Here is a tiny trained network, its code and every weight. The questions are about switching its units off for an input and a class, where a switched-off unit gives its printed mean instead of its output.

import numpy as np


def w(rows, s, z=0):
    codes = np.array(rows[::2]) - 128.0
    scale = np.full(codes.shape[1], s)
    scale[-1] = z or s
    return codes * scale


def f(y):
    return np.maximum(y, 0)


def log_softmax(a):
    a = a - a.max(-1, keepdims=True)
    return a - np.log(np.exp(a).sum(-1, keepdims=True))


def net(x, mask):
    res = np.array(x, float).reshape(1, 8) / 4 @ E
    y = f(res @ A[0][:, :-1].T + A[0][:, -1])
    res = res + np.where(mask, y, B[0][:, -1]) @ B[0][:, :-1]
    return log_softmax(res[-1] @ U[:, :-1].T + U[:, -1])


A, B = {}, {}
E = w([
[95,163,69,142,150,118],'x0',
[42,138,191,123,205,167],'x1',
[145,114,159,96,122,35],'x2',
[182,29,162,138,171,176],'x3',
[81,209,226,168,92,42],'x4',
[217,152,177,154,134,124],'x5',
[177,91,144,225,131,133],'x6',
[177,254,155,112,198,160],'x7',
],0.0094)
A[0] = w([
[133,229,174,146,149,93,214],'neuron 1',
[147,83,150,134,102,125,93],'neuron 2',
[115,208,197,160,142,80,118],'neuron 3',
[154,144,151,124,95,82,82],'neuron 4',
[98,148,77,126,100,90,163],'neuron 5',
[156,54,152,118,109,86,118],'neuron 6',
[136,94,152,120,104,70,114],'neuron 7',
[125,42,144,145,95,114,189],'neuron 8',
[51,250,113,132,55,109,195],'neuron 9',
[118,147,93,31,157,171,83],'neuron 10',
[131,154,175,151,147,93,90],'neuron 11',
[149,125,101,148,110,136,116],'neuron 12',
[133,111,90,111,104,81,239],'neuron 13',
[65,156,82,46,119,145,230],'neuron 14',
[241,133,64,122,84,60,220],'neuron 15',
[113,99,127,53,124,107,149],'neuron 16',
[114,191,164,128,88,100,187],'neuron 17',
[137,142,178,138,141,155,125],'neuron 18',
[150,108,158,228,142,231,189],'neuron 19',
[142,77,99,104,176,220,252],'neuron 20',
[87,156,129,136,71,127,12],'neuron 21',
[190,175,103,104,141,128,185],'neuron 22',
],0.014,0.0028)
B[0] = w([
[99,191,126,59,212,60,230],'neuron 1',
[172,74,161,113,133,108,162],'neuron 2',
[153,175,113,96,216,19,222],'neuron 3',
[122,153,150,114,130,62,170],'neuron 4',
[76,126,138,164,75,124,183],'neuron 5',
[163,73,183,132,59,84,184],'neuron 6',
[110,108,160,101,137,63,171],'neuron 7',
[208,13,218,136,93,83,195],'neuron 8',
[34,124,43,184,133,90,251],'neuron 9',
[75,157,173,64,137,167,196],'neuron 10',
[171,117,126,151,155,83,174],'neuron 11',
[176,128,107,125,119,149,155],'neuron 12',
[144,132,168,132,31,146,183],'neuron 13',
[29,106,143,85,107,194,217],'neuron 14',
[191,209,118,106,38,143,241],'neuron 15',
[91,114,123,89,101,149,173],'neuron 16',
[91,101,86,139,196,64,199],'neuron 17',
[142,135,98,125,184,138,162],'neuron 18',
[201,110,71,168,213,135,215],'neuron 19',
[163,108,146,163,172,254,233],'neuron 20',
[80,104,85,172,100,104,163],'neuron 21',
[137,213,110,107,99,162,189],'neuron 22',
],0.0087,0.017)
U = w([
[98,130,151,50,133,252,122],'0',
[183,61,179,124,76,110,19],'1',
[84,137,75,170,89,122,182],'2',
[135,211,126,99,202,56,128],'3',
[220,112,112,181,190,222,238],'4',
[206,230,111,97,56,174,2],'5',
],0.011,0.0012)

Each question gives the input, the list of numbers given to net, and the class t.
The units are the neurons (one row each of A and B). Each row of codes is followed by its name. A weight is (code - 128) times the scale printed after its matrix; where a second scale follows, it is the last column's (A, B and U).
mask holds one flag per neuron, in row order. A switched-off neuron (its flag False) gives its mean, the last column of its row in B, instead of its output. The means were averaged over made-up inputs and are rounded, as every weight is.
A unit's drop is (log p(t) with every unit on - log p(t) with that unit switched off) / (log p(t) with every unit on - log p(t) with every unit switched off).
The circuit of an input: a set's keep is (log p(t) with only the set's units on - log p(t) with every unit switched off) / (log p(t) with every unit on - log p(t) with every unit switched off). Starting from the 12 units with the biggest drops (on a tie, the unit counted first), units are removed one at a time, each time the one whose removal leaves the highest keep (on an exact tie, the one counted first), for as long as the keep stays at least 0.8.
units of the circuit, in order: the units of the circuit, biggest drop first
k most important neurons: the k neurons with the biggest drops, biggest first
drop of u: that unit's drop, to one decimal
input [4,-4,6,-6,-4,-1,-8,3], class 2: units of the circuit, in order : neuron 9; neuron 5
input [7,-3,0,-7,-5,1,-6,3], class 2: units of the circuit, in order : neuron 9
input [1,7,-8,0,-2,-5,1,2], class 4: 3 most important neurons : neuron 19; neuron 20; neuron 1
input [2,-7,-1,-3,-3,7,-7,8], class 5: 2 most important neurons : neuron 15; neuron 22
input [-7,0,-3,-6,-4,8,2,-1], class 4: 2 most important neurons : neuron 19; neuron 13
input [2,7,-8,8,-7,-7,-2,-8], class 4: 2 most important neurons : neuron 19; neuron 20
input [-6,-8,-4,-1,-3,-4,4,2], class 5: 2 most important neurons : neuron 15; neuron 17
input [-3,-5,-4,3,-4,0,-5,7], class 0: 2 most important neurons : neuron 10; neuron 20
input [8,-2,-2,-5,-3,-2,-3,2], class 2: 3 most important neurons : neuron 9; neuron 20; neuron 5
input [8,3,-7,1,-1,3,-3,6], class 0: 4 most important neurons : neuron 20; neuron 10; neuron 14; neuron 17
input [-3,5,4,0,8,-8,-2,-7], class 2: 2 most important neurons : neuron 9; neuron 21
input [4,-7,-2,0,5,8,4,-5], class 1: 2 most important neurons : neuron 8; neuron 6
input [-2,6,0,2,3,5,8,-3], class 4: 2 most important neurons : neuron 19; neuron 18
input [6,-8,2,-1,7,-5,5,-7], class 1: units of the circuit, in order : neuron 8
input [-3,-2,4,-7,4,-4,-3,-8], class 2: drop of neuron 9 : 0.4
input [6,-2,3,8,4,-1,-2,-6], class 1: drop of neuron 5 : 0.0
input [6,2,5,2,-7,6,3,7], class 4: drop of neuron 20 : 0.1
